Here is a tiny trained network, its code and every weight. The questions are about switching its units off for an input and a class, where a switched-off unit gives its printed mean instead of its output.

import numpy as np


def w(rows, s, z=0):
    codes = np.array(rows[::2]) - 128.0
    scale = np.full(codes.shape[1], s)
    scale[-1] = z or s
    return codes * scale


def f(y):
    return np.maximum(y, 0)


def log_softmax(a):
    a = a - a.max(-1, keepdims=True)
    return a - np.log(np.exp(a).sum(-1, keepdims=True))


def net(x, mask):
    res = np.array(x, float).reshape(1, 4) / 4 @ E
    y = f(res @ A[0][:, :-1].T + A[0][:, -1])
    res = res + np.where(mask, y, B[0][:, -1]) @ B[0][:, :-1]
    return log_softmax(res[-1] @ U[:, :-1].T + U[:, -1])


A, B = {}, {}
E = w([
[86,81,218,39,52,227,169,195,64,53,186,92],'x0',
[139,170,124,66,30,112,71,70,99,168,59,192],'x1',
[70,201,112,174,1,90,224,136,119,55,78,24],'x2',
[120,148,134,144,127,77,138,103,104,208,177,94],'x3',
],0.0092)
A[0] = w([
[119,102,194,83,71,76,39,91,118,186,125,185,252],'N0',
[157,171,126,166,50,114,122,78,174,170,139,158,109],'N1',
[134,112,214,74,15,164,140,123,73,103,169,142,65],'N2',
[120,190,121,153,111,127,130,36,127,115,41,86,53],'N3',
[124,179,99,103,96,87,138,85,148,98,85,119,49],'N4',
[221,70,60,183,193,166,165,65,165,63,161,117,114],'N5',
[98,86,253,82,213,192,140,185,53,106,152,100,145],'N6',
[56,137,140,198,114,142,173,136,211,121,108,7,114],'N7',
],0.0069,0.0019)
B[0] = w([
[108,143,254,159,173,141,180,96,186,115,158,137,222],'N0',
[100,211,196,170,90,131,89,127,110,180,128,110,178],'N1',
[193,70,171,199,181,95,106,92,195,24,73,176,216],'N2',
[92,195,61,90,59,136,80,199,84,135,137,154,185],'N3',
[21,147,170,72,29,196,76,152,64,183,150,93,172],'N4',
[178,129,163,129,140,121,178,123,140,110,164,169,199],'N5',
[66,70,30,50,171,166,151,189,51,116,159,108,249],'N6',
[162,101,193,220,183,179,217,45,147,61,81,232,204],'N7',
],0.0077,0.011)
U = w([
[170,65,132,135,142,115,153,86,154,117,162,175,212],'0',
[126,178,127,147,131,154,127,50,201,108,99,177,164],'1',
[43,165,60,48,74,172,122,238,2,158,194,89,6],'2',
],0.0079,0.0018)

Each question gives the input, the list of numbers given to net, and the class t.
The units are the neurons (one row each of A and B). Each row of codes is followed by its name. A weight is (code - 128) times the scale printed after its matrix; where a second scale follows, it is the last column's (A, B and U).
mask holds one flag per neuron, in row order. A switched-off neuron (its flag False) gives its mean, the last column of its row in B, instead of its output. The means were averaged over made-up inputs and are rounded, as every weight is.
A unit's drop is (log p(t) with every unit on - log p(t) with that unit switched off) / (log p(t) with every unit on - log p(t) with every unit switched off).
The circuit of an input: a set's keep is (log p(t) with only the set's units on - log p(t) with every unit switched off) / (log p(t) with every unit on - log p(t) with every unit switched off). Starting from all 8 units, units are removed one at a time, each time the one whose removal leaves the highest keep (on an exact tie, the one counted first), for as long as the keep stays at least 0.8.
circuit, biggest first: the units of the circuit, biggest drop first
most important unit: the unit with the biggest drop
k most important neurons: the k neurons with the biggest drops, biggest first
drop of u: that unit's drop, to one decimal
input [-6,2,7,-5], class 2: 3 most important neurons => [N3, N4, N2]
input [3,-5,-1,1], class 2: circuit, biggest first => [N6]
input [-7,2,8,3], class 2: 2 most important neurons => [N3, N4]
input [-7,6,6,4], class 2: 2 most important neurons => [N3, N4]
input [0,2,3,1], class 2: 3 most important neurons => [N2, N0, N4]
input [8,0,-8,-7], class 2: 3 most important neurons => [N6, N7, N5]
input [2,-4,5,7], class 0: 2 most important neurons => [N7, N1]
input [3,7,3,6], class 1: 3 most important neurons => [N2, N6, N0]
input [2,7,7,6], class 1: 2 most important neurons => [N2, N6]
input [2,-8,-2,-1], class 2: 3 most important neurons => [N6, N2, N0]
input [7,-4,4,-8], class 0: 2 most important neurons => [N2, N7]
input [7,-4,5,1], class 0: 2 most important neurons => [N2, N7]
input [7,-4,2,6], class 0: 2 most important neurons => [N2, N7]
input [8,2,-4,-3], class 0: most important unit => N2
input [4,2,4,-4], class 1: 3 most important neurons => [N2, N6, N5]
input [2,2,6,0], class 1: drop of N6 => 0.5
input [8,7,1,6], class 1: drop of N6 => -0.1
input [7,-2,4,-3], class 0: drop of N2 => 0.8
input [6,5,7,3], class 1: drop of N2 => 0.8
input [4,-7,7,5], class 0: most important neuron => [N7]
input [5,8,3,-3], class 1: 2 most important neurons => [N2, N6]
